Here is a tiny trained network, its code and every weight. The questions are about switching its units off for an input and a class, where a switched-off unit gives its printed mean instead of its output.

import numpy as np


def w(rows, s, z=0):
    codes = np.array(rows[::2]) - 128.0
    scale = np.full(codes.shape[1], s)
    scale[-1] = z or s
    return codes * scale


def f(y):
    return y / 2 * (1 + np.tanh(0.7978845608 * (y + 0.044715 * y**3)))


def log_softmax(a):
    a = a - a.max(-1, keepdims=True)
    return a - np.log(np.exp(a).sum(-1, keepdims=True))


def net(x, mask):
    res = np.array(x, float).reshape(1, 6) / 4 @ E
    y = f(res @ A[0][:, :-1].T + A[0][:, -1])
    res = res + np.where(mask, y, B[0][:, -1]) @ B[0][:, :-1]
    return log_softmax(res[-1] @ U[:, :-1].T + U[:, -1])


A, B = {}, {}
E = w([
[167,155,57,70,97,146,64,192],'x0',
[229,71,182,162,159,152,61,146],'x1',
[254,205,172,91,86,111,131,61],'x2',
[178,73,33,125,113,145,124,49],'x3',
[95,67,169,86,62,113,168,156],'x4',
[140,108,112,76,192,6,123,154],'x5',
],0.0075)
A[0] = w([
[84,222,105,84,124,95,163,125,152],'neuron 1',
[135,147,102,75,146,157,39,177,168],'neuron 2',
[125,147,137,108,117,203,119,132,110],'neuron 3',
[111,104,166,150,183,81,150,72,114],'neuron 4',
[157,121,132,108,140,59,126,115,74],'neuron 5',
[170,120,166,159,116,119,108,134,67],'neuron 6',
[125,149,133,165,82,163,131,130,14],'neuron 7',
[104,186,184,162,105,153,128,166,171],'neuron 8',
[133,124,127,89,185,91,110,112,74],'neuron 9',
[122,141,142,166,183,109,174,70,107],'neuron 10',
[137,115,187,176,163,137,180,84,93],'neuron 11',
[184,156,156,112,111,92,154,105,60],'neuron 12',
[128,150,151,142,91,176,129,107,4],'neuron 13',
[121,104,141,77,171,96,120,107,69],'neuron 14',
[130,124,152,113,154,32,116,136,109],'neuron 15',
[148,147,188,73,70,95,140,84,76],'neuron 16',
[163,62,154,122,111,113,98,140,132],'neuron 17',
[154,76,203,162,132,128,81,161,132],'neuron 18',
[183,109,116,111,116,134,161,84,168],'neuron 19',
[84,58,128,147,162,155,116,129,58],'neuron 20',
[76,131,57,186,187,121,92,124,128],'neuron 21',
[190,188,117,138,142,98,142,60,139],'neuron 22',
[108,104,103,163,134,124,140,168,50],'neuron 23',
[105,110,178,151,116,103,140,102,121],'neuron 24',
[113,146,184,132,146,68,111,181,170],'neuron 25',
[117,48,203,116,119,123,178,81,150],'neuron 26',
[112,144,137,144,106,191,109,114,68],'neuron 27',
[169,124,149,111,84,108,169,109,77],'neuron 28',
[133,108,110,28,49,144,98,167,176],'neuron 29',
[123,140,131,138,153,60,96,130,90],'neuron 30',
[179,73,190,110,132,130,132,163,13],'neuron 31',
[166,73,140,160,132,140,126,162,169],'neuron 32',
[165,108,173,138,202,138,67,95,102],'neuron 33',
[183,25,98,147,71,113,161,107,212],'neuron 34',
[57,154,102,129,74,88,179,69,220],'neuron 35',
[128,96,28,125,185,124,144,57,211],'neuron 36',
[146,82,86,148,149,36,136,142,156],'neuron 37',
[114,194,171,103,136,121,96,173,207],'neuron 38',
[145,147,109,112,198,64,110,134,112],'neuron 39',
[86,6,105,106,140,121,141,178,68],'neuron 40',
[93,162,194,115,181,127,98,141,188],'neuron 41',
[128,91,133,51,146,61,151,129,79],'neuron 42',
[105,93,92,151,152,136,122,136,89],'neuron 43',
[128,143,156,200,62,193,151,107,74],'neuron 44',
[153,159,153,62,94,136,107,105,118],'neuron 45',
[157,109,147,153,158,146,99,160,111],'neuron 46',
],0.011,0.0039)
B[0] = w([
[49,96,90,92,205,147,226,49,223],'neuron 1',
[201,169,37,193,109,17,183,168,210],'neuron 2',
[147,73,125,203,57,132,189,150,159],'neuron 3',
[161,109,89,151,92,56,177,192,201],'neuron 4',
[106,116,139,196,84,204,135,169,173],'neuron 5',
[43,154,113,114,183,159,157,117,160],'neuron 6',
[96,43,118,187,115,201,150,147,141],'neuron 7',
[151,94,155,77,98,111,33,67,195],'neuron 8',
[130,88,104,187,70,172,184,149,164],'neuron 9',
[199,137,38,114,130,23,141,176,183],'neuron 10',
[216,115,45,162,123,4,141,205,201],'neuron 11',
[35,172,183,192,202,171,116,215,188],'neuron 12',
[118,82,147,198,79,211,179,183,148],'neuron 13',
[117,88,101,190,63,180,171,165,154],'neuron 14',
[103,67,158,172,67,183,154,115,202],'neuron 15',
[31,205,187,164,205,177,87,198,199],'neuron 16',
[79,140,111,103,145,115,217,51,185],'neuron 17',
[61,153,108,102,137,157,198,28,210],'neuron 18',
[69,133,192,89,116,100,98,121,204],'neuron 19',
[55,171,201,192,170,110,94,214,185],'neuron 20',
[82,229,184,131,136,129,130,142,208],'neuron 21',
[82,219,193,131,182,151,57,170,238],'neuron 22',
[70,196,121,202,169,151,117,162,147],'neuron 23',
[148,117,124,114,120,58,125,164,170],'neuron 24',
[111,136,153,86,49,106,64,106,210],'neuron 25',
[191,170,82,130,101,8,161,153,232],'neuron 26',
[158,55,97,169,2,187,164,168,157],'neuron 27',
[89,172,166,149,190,114,78,196,168],'neuron 28',
[186,187,90,157,97,3,161,141,219],'neuron 29',
[112,87,152,161,71,179,115,144,163],'neuron 30',
[77,136,110,89,158,113,172,92,171],'neuron 31',
[66,175,95,102,170,162,195,40,188],'neuron 32',
[73,160,66,105,126,133,205,69,209],'neuron 33',
[87,99,178,71,69,81,31,83,247],'neuron 34',
[88,155,97,92,159,138,189,43,242],'neuron 35',
[137,121,196,55,48,90,30,87,254],'neuron 36',
[124,104,152,183,60,170,128,116,214],'neuron 37',
[136,115,139,62,91,73,45,96,207],'neuron 38',
[133,76,84,170,30,192,175,121,201],'neuron 39',
[56,222,206,190,186,127,107,151,230],'neuron 40',
[108,100,181,92,77,82,26,79,197],'neuron 41',
[141,31,141,163,40,202,196,123,195],'neuron 42',
[96,197,181,133,163,153,76,164,162],'neuron 43',
[111,57,168,178,31,156,164,125,204],'neuron 44',
[57,181,123,160,143,124,156,178,187],'neuron 45',
[102,190,70,95,205,124,143,59,165],'neuron 46',
],0.0064,0.0076)
U = w([
[72,195,191,170,201,178,100,218,52],'0',
[132,29,125,183,45,234,181,141,82],'1',
[80,138,68,66,193,154,228,7,65],'2',
[191,140,36,144,120,2,157,208,73],'3',
[123,140,147,109,119,115,123,99,254],'4',
[119,85,187,50,85,116,17,71,42],'5',
[216,59,150,24,226,136,148,112,173],'6',
],0.0087,0.0089)

Each question gives the input, the list of numbers given to net, and the class t.
The units are the neurons (one row each of A and B). Each row of codes is followed by its name. A weight is (code - 128) times the scale printed after its matrix; where a second scale follows, it is the last column's (A, B and U).
mask holds one flag per neuron, in row order. A switched-off neuron (its flag False) gives its mean, the last column of its row in B, instead of its output. The means were averaged over made-up inputs and are rounded, as every weight is.
A unit's drop is (log p(t) with every unit on - log p(t) with that unit switched off) / (log p(t) with every unit on - log p(t) with every unit switched off).
The circuit of an input: a set's keep is (log p(t) with only the set's units on - log p(t) with every unit switched off) / (log p(t) with every unit on - log p(t) with every unit switched off). Starting from the 12 units with the biggest drops (on a tie, the unit counted first), units are removed one at a time, each time the one whose removal leaves the highest keep (on an exact tie, the one counted first), for as long as the keep stays at least 0.8.
circuit, biggest first: the units of the circuit, biggest drop first
unit that matters most: the unit with the biggest drop
k most important neurons: the k neurons with the biggest drops, biggest first
drop when u is switched off: that unit's drop, to one decimal
input [3,-4,8,-3,8,7], class 0: 3 most important neurons => neuron 16; neuron 12; neuron 28
input [-4,-5,0,0,5,4], class 2: unit that matters most => neuron 35
input [-5,0,3,6,-4,-2], class 5: 2 most important neurons => neuron 36; neuron 2
input [3,6,-5,-1,3,-2], class 2: circuit, biggest first => neuron 18; neuron 32; neuron 46
input [7,5,-6,-2,3,2], class 3: 3 most important neurons => neuron 2; neuron 29; neuron 22
input [7,-8,-4,-3,5,-7], class 2: 2 most important neurons => neuron 35; neuron 1
input [0,-5,6,7,5,6], class 5: 3 most important neurons => neuron 34; neuron 36; neuron 19
input [-2,8,4,-7,0,-7], class 2: circuit, biggest first => neuron 18; neuron 33
input [3,-3,2,7,4,0], class 5: 2 most important neurons => neuron 34; neuron 36
input [-7,6,2,-5,-7,3], class 3: 2 most important neurons => neuron 11; neuron 10
input [-1,-5,3,8,4,-2], class 5: 2 most important neurons => neuron 34; neuron 36
input [5,-5,-6,-7,2,-3], class 5: 3 most important neurons => neuron 8; neuron 38; neuron 41
input [-8,8,1,-2,6,3], class 2: 2 most important neurons => neuron 18; neuron 32
input [8,8,-1,4,-2,-4], class 2: unit that matters most => neuron 32
input [3,6,-7,0,7,-1], class 0: 2 most important neurons => neuron 40; neuron 20
input [-1,1,0,-8,7,7], class 5: 3 most important neurons => neuron 25; neuron 41; neuron 38
input [-2,8,-1,-2,-3,8], class 1: circuit, biggest first => neuron 39; neuron 15
input [-1,-7,-2,-3,1,5], class 2: 2 most important neurons => neuron 1; neuron 35
input [-7,3,6,-1,-5,6], class 3: 2 most important neurons => neuron 10; neuron 11
input [3,-7,8,-7,-7,-5], class 0: unit that matters most => neuron 22
input [7,-5,0,-5,7,2], class 3: 2 most important neurons => neuron 29; neuron 2
input [-6,-1,-5,4,2,0], class 3: drop when neuron 26 is switched off => 0.4
input [-8,4,-6,-2,-2,6], class 3: drop when neuron 4 is switched off => 0.4
input [6,4,8,0,0,-7], class 0: drop when neuron 18 is switched off => 0.0
input [-2,-6,8,0,4,-7], class 0: drop when neuron 28 is switched off => 0.1
